Below are the code and all the weights of a small trained network. Each question names an input and a target symbol and asks about switching units off, where a switched-off unit gives its printed mean instead of its output.

import numpy as np


def w(rows, s, z=0):
    codes = np.array(rows[::2]) - 128.0
    scale = np.full(codes.shape[1], s)
    scale[-1] = z or s
    return codes * scale


def f(y):
    return y / 2 * (1 + np.tanh(0.7978845608 * (y + 0.044715 * y**3)))


def softmax(a):
    e = np.exp(a - a.max(-1, keepdims=True))
    return e / e.sum(-1, keepdims=True)


def log_softmax(a):
    a = a - a.max(-1, keepdims=True)
    return a - np.log(np.exp(a).sum(-1, keepdims=True))


def net(x, mask):
    ids = ['δεζηθλμξπσφ'.index(c) for c in x.split()]
    T = len(ids)
    res = E[ids] + P[:T]
    u = 0
    for l in range(2):
        r = res
        for j in range(3):
            rows = slice(3 * j, 3 * j + 3)
            q, k, v = (r @ M[l][rows].T for M in (Q, K, V))
            z = softmax(np.where(np.tri(T) > 0, q @ k.T / 3**0.5, -1e9)) @ v
            o = O[l][rows]
            res = res + np.where(mask[u + j], z, o[:, -1]) @ o[:, :-1]
        u += 3
        y = f(res @ A[l][:, :-1].T + A[l][:, -1])
        res = res + np.where(mask[u : u + 12], y, B[l][:, -1]) @ B[l][:, :-1]
        u += 12
    return log_softmax(res[-1] @ U[:, :-1].T + U[:, -1])


Q, K, V, O, A, B = {}, {}, {}, {}, {}, {}
E = w([
[73,218,81,65,195],'δ',
[166,148,5,204,86],'ε',
[80,123,167,209,155],'ζ',
[73,103,121,129,139],'η',
[54,137,153,158,139],'θ',
[144,55,150,140,7],'λ',
[68,119,132,141,138],'μ',
[58,227,96,42,49],'ξ',
[214,247,111,120,143],'π',
[221,153,189,57,72],'σ',
[158,85,195,143,185],'φ',
],0.011)
P = w([
[128,58,3,77,27],'0',
[152,120,23,147,128],'1',
[139,117,44,140,125],'2',
[126,132,60,136,124],'3',
[165,120,96,98,157],'4',
[156,128,112,100,153],'5',
[149,135,128,95,155],'6',
[144,144,144,104,159],'7',
[143,141,158,96,162],'8',
[136,149,170,96,161],'9',
[131,150,187,92,168],'10',
[124,173,198,96,150],'11',
[125,169,215,94,152],'12',
[119,179,232,87,157],'13',
],0.0062)
Q[0] = w([
[96,74,131,120,159],'0.h0',
[94,138,162,129,118],'0.h0',
[171,137,96,153,150],'0.h0',
[1,79,187,119,132],'0.h1',
[120,101,174,109,165],'0.h1',
[92,180,147,134,162],'0.h1',
[123,56,174,132,85],'0.h2',
[96,119,133,127,133],'0.h2',
[90,116,105,167,45],'0.h2',
],0.034)
K[0] = w([
[133,203,128,118,143],'0.h0',
[109,160,197,113,159],'0.h0',
[171,140,72,194,36],'0.h0',
[6,6,177,152,188],'0.h1',
[95,109,173,126,211],'0.h1',
[98,132,88,78,204],'0.h1',
[108,61,206,95,54],'0.h2',
[115,119,121,67,149],'0.h2',
[107,38,72,91,57],'0.h2',
],0.023)
V[0] = w([
[127,127,106,125,136],'0.h0',
[132,131,145,122,111],'0.h0',
[112,95,143,136,123],'0.h0',
[124,103,98,91,137],'0.h1',
[154,175,206,210,106],'0.h1',
[131,137,144,139,123],'0.h1',
[90,168,176,180,144],'0.h2',
[179,46,62,70,148],'0.h2',
[142,134,254,58,114],'0.h2',
],0.0079)
O[0] = w([
[127,150,132,136,101,152],'0.h0',
[116,128,122,125,167,112],'0.h0',
[96,102,124,68,139,109],'0.h0',
[70,110,135,100,160,142],'0.h1',
[251,164,106,196,53,89],'0.h1',
[154,140,122,143,120,120],'0.h1',
[102,94,94,137,25,67],'0.h2',
[134,217,154,87,229,185],'0.h2',
[109,73,2,74,213,1],'0.h2',
],0.0046,0.0033)
A[0] = w([
[157,53,82,164,129,122],'0.n0',
[114,158,152,169,151,94],'0.n1',
[148,146,115,114,74,37],'0.n2',
[145,45,33,100,128,3],'0.n3',
[95,96,193,123,134,57],'0.n4',
[170,88,144,180,127,24],'0.n5',
[131,154,127,130,162,76],'0.n6',
[146,98,118,91,134,74],'0.n7',
[133,65,167,161,111,83],'0.n8',
[64,85,115,181,118,81],'0.n9',
[167,89,3,125,119,48],'0.n10',
[133,134,114,175,180,5],'0.n11',
],0.017,0.0046)
B[0] = w([
[82,130,229,166,77,116],'0.n0',
[121,68,110,103,142,254],'0.n1',
[133,137,137,102,182,165],'0.n2',
[37,107,168,76,164,79],'0.n3',
[212,143,87,111,203,181],'0.n4',
[118,118,87,75,184,100],'0.n5',
[87,118,161,130,144,142],'0.n6',
[153,149,169,146,59,89],'0.n7',
[83,208,206,160,139,138],'0.n8',
[176,104,75,57,44,163],'0.n9',
[182,153,41,162,8,85],'0.n10',
[135,177,76,69,107,76],'0.n11',
],0.017,0.0014)
Q[1] = w([
[207,70,165,181,250],'1.h0',
[75,54,77,67,58],'1.h0',
[100,145,146,192,169],'1.h0',
[18,125,102,28,56],'1.h1',
[135,99,61,103,89],'1.h1',
[81,80,160,182,163],'1.h1',
[173,113,152,141,211],'1.h2',
[164,202,173,224,170],'1.h2',
[204,152,142,85,111],'1.h2',
],0.017)
K[1] = w([
[248,110,134,93,206],'1.h0',
[76,193,94,121,73],'1.h0',
[142,130,151,129,193],'1.h0',
[75,169,106,14,111],'1.h1',
[132,112,96,102,80],'1.h1',
[68,104,139,181,108],'1.h1',
[167,210,147,134,188],'1.h2',
[138,166,57,250,140],'1.h2',
[182,99,118,117,127],'1.h2',
],0.021)
V[1] = w([
[106,33,107,159,187],'1.h0',
[126,74,172,59,86],'1.h0',
[127,96,100,166,177],'1.h0',
[137,164,138,224,148],'1.h1',
[125,133,128,250,126],'1.h1',
[166,47,2,162,144],'1.h1',
[240,17,153,182,203],'1.h2',
[32,130,104,204,253],'1.h2',
[144,83,69,23,126],'1.h2',
],0.006)
O[1] = w([
[132,129,115,180,235,88],'1.h0',
[131,122,203,144,133,146],'1.h0',
[138,131,97,149,192,110],'1.h0',
[73,125,169,202,172,159],'1.h1',
[98,121,174,212,212,105],'1.h1',
[217,13,227,136,132,4],'1.h1',
[71,19,98,78,118,86],'1.h2',
[239,74,31,205,141,56],'1.h2',
[175,151,145,3,104,149],'1.h2',
],0.0045,0.0018)
A[1] = w([
[124,69,160,112,10,177],'1.n0',
[111,161,196,145,71,40],'1.n1',
[86,23,66,143,94,91],'1.n2',
[96,169,164,92,52,128],'1.n3',
[87,28,173,141,184,79],'1.n4',
[235,158,35,197,57,46],'1.n5',
[161,62,112,38,157,73],'1.n6',
[136,109,119,95,27,21],'1.n7',
[176,93,9,234,29,31],'1.n8',
[95,139,61,73,179,85],'1.n9',
[221,123,165,169,58,2],'1.n10',
[214,113,158,107,95,125],'1.n11',
],0.013,0.0052)
B[1] = w([
[61,133,124,201,83,214],'1.n0',
[161,124,75,160,178,181],'1.n1',
[63,2,110,116,117,139],'1.n2',
[119,118,171,81,92,253],'1.n3',
[120,146,186,106,143,175],'1.n4',
[146,216,125,145,119,170],'1.n5',
[184,138,108,51,153,182],'1.n6',
[169,134,114,134,203,169],'1.n7',
[137,26,110,165,161,159],'1.n8',
[109,148,94,147,151,185],'1.n9',
[104,114,136,53,144,138],'1.n10',
[174,92,148,164,108,177],'1.n11',
],0.026,0.0055)
U = w([
[54,170,63,119,200,73],'δ',
[192,223,127,129,87,66],'ε',
[164,113,116,58,178,162],'ζ',
[51,118,151,159,65,178],'η',
[194,83,131,212,173,107],'θ',
[97,90,104,97,103,251],'λ',
[154,109,121,88,114,74],'μ',
[60,169,130,27,82,116],'ξ',
[79,61,121,103,158,83],'π',
[173,69,209,105,47,211],'σ',
[113,127,253,122,239,184],'φ',
],0.0054,0.0021)

Each question gives the input, a string of symbols that net reads in full, and the target symbol t.
The units are the heads (3 rows each of Q, K, V and O) and the neurons (one row each of A and B). Each row of codes is followed by its name. A weight is (code - 128) times the scale printed after its matrix; where a second scale follows, it is the last column's (O, A, B and U).
mask holds one flag per unit, layer by layer, with each layer's heads first. A switched-off unit (its flag False) gives its mean, the last column of its rows in O or B, instead of its output. The means were averaged over made-up inputs and are rounded, as every weight is.
A unit's drop is (log p(t) with every unit on - log p(t) with that unit switched off) / (log p(t) with every unit on - log p(t) with every unit switched off).
The circuit of an input: a set's keep is (log p(t) with only the set's units on - log p(t) with every unit switched off) / (log p(t) with every unit on - log p(t) with every unit switched off). Starting from the 12 units with the biggest drops (on a tie, the unit counted first), units are removed one at a time, each time the one whose removal leaves the highest keep (on an exact tie, the one counted first), for as long as the keep stays at least 0.8.
units of the circuit, in order: the units of the circuit, biggest drop first
k most important neurons: the k neurons with the biggest drops, biggest first
k most important neurons of layer l: the k neurons of layer l with the biggest drops, biggest first
heads that matter: for each layer, one digit per head in row order, 1 if its drop is at least 0.15 and else 0, layers parted by /
input ε θ μ σ ε η η η φ ξ ε, target φ: units of the circuit, in order -> 0.n9, 0.h2, 1.h1
input θ ζ η, target σ: 2 most important neurons -> 0.n9, 1.n3
input φ ξ λ θ, target π: heads that matter -> 001 / 001
input δ λ μ, target θ: 2 most important neurons -> 1.n8, 0.n9
input θ ξ μ, target σ: 4 most important neurons -> 0.n9, 1.n3, 1.n11, 1.n0
input ε μ μ, target φ: 2 most important neurons of layer 0 -> 0.n1, 0.n4
input ε ξ ε ζ, target φ: heads that matter -> 001 / 010
input λ η ζ η, target δ: 2 most important neurons of layer 1 -> 1.n9, 1.n3
input η ε σ μ, target ζ: 3 most important neurons -> 1.n6, 0.n8, 0.n9
input σ φ μ π λ μ ε, target θ: 3 most important neurons -> 1.n8, 0.n10, 1.n3
input η σ δ η ζ η ζ λ η ε μ π, target ε: units of the circuit, in order -> 0.h1, 1.n5
input φ η λ ζ, target π: heads that matter -> 001 / 001
input η μ δ ζ, target ζ: 2 most important neurons of layer 0 -> 0.n1, 0.n9
input ξ ε δ ζ, target ε: 3 most important neurons -> 0.n11, 1.n5, 0.n9
input ε λ φ θ, target φ: most important neuron of layer 0 -> 0.n1
input θ π ζ ζ, target σ: 3 most important neurons -> 0.n9, 1.n3, 1.n11
input η π θ, target ζ: 2 most important neurons of layer 1 -> 1.n6, 1.n7
input λ λ η, target δ: heads that matter -> 001 / 010
input φ δ μ, target π: 2 most important neurons -> 1.n2, 0.n9
input ζ ε μ η, target η: 4 most important neurons of layer 0 -> 0.n9, 0.n2, 0.n8, 0.n5
input δ ε η η ζ π σ ξ π η η φ π ξ, target ξ: units of the circuit, in order -> 1.n3, 1.h1
input φ λ η η θ δ π, target ε: units of the circuit, in order -> 1.n5, 0.h1
input λ π μ, target δ: most important neuron -> 1.n9
input η ε π ζ, target ζ: 3 most important neurons of layer 0 -> 0.n1, 0.n11, 0.n9
input σ φ σ, target σ: 2 most important neurons -> 1.n3, 1.n11
input λ π φ θ, target δ: units of the circuit, in order -> 1.n9, 1.h1, 0.n0, 0.n8
input η π π φ ε θ η π ε λ λ δ, target δ: units of the circuit, in order -> 1.n9, 1.h1, 0.n6
input ε θ η η δ θ δ η, target θ: heads that matter -> 010 / 001
input η μ ξ η, target ζ: heads that matter -> 011 / 011
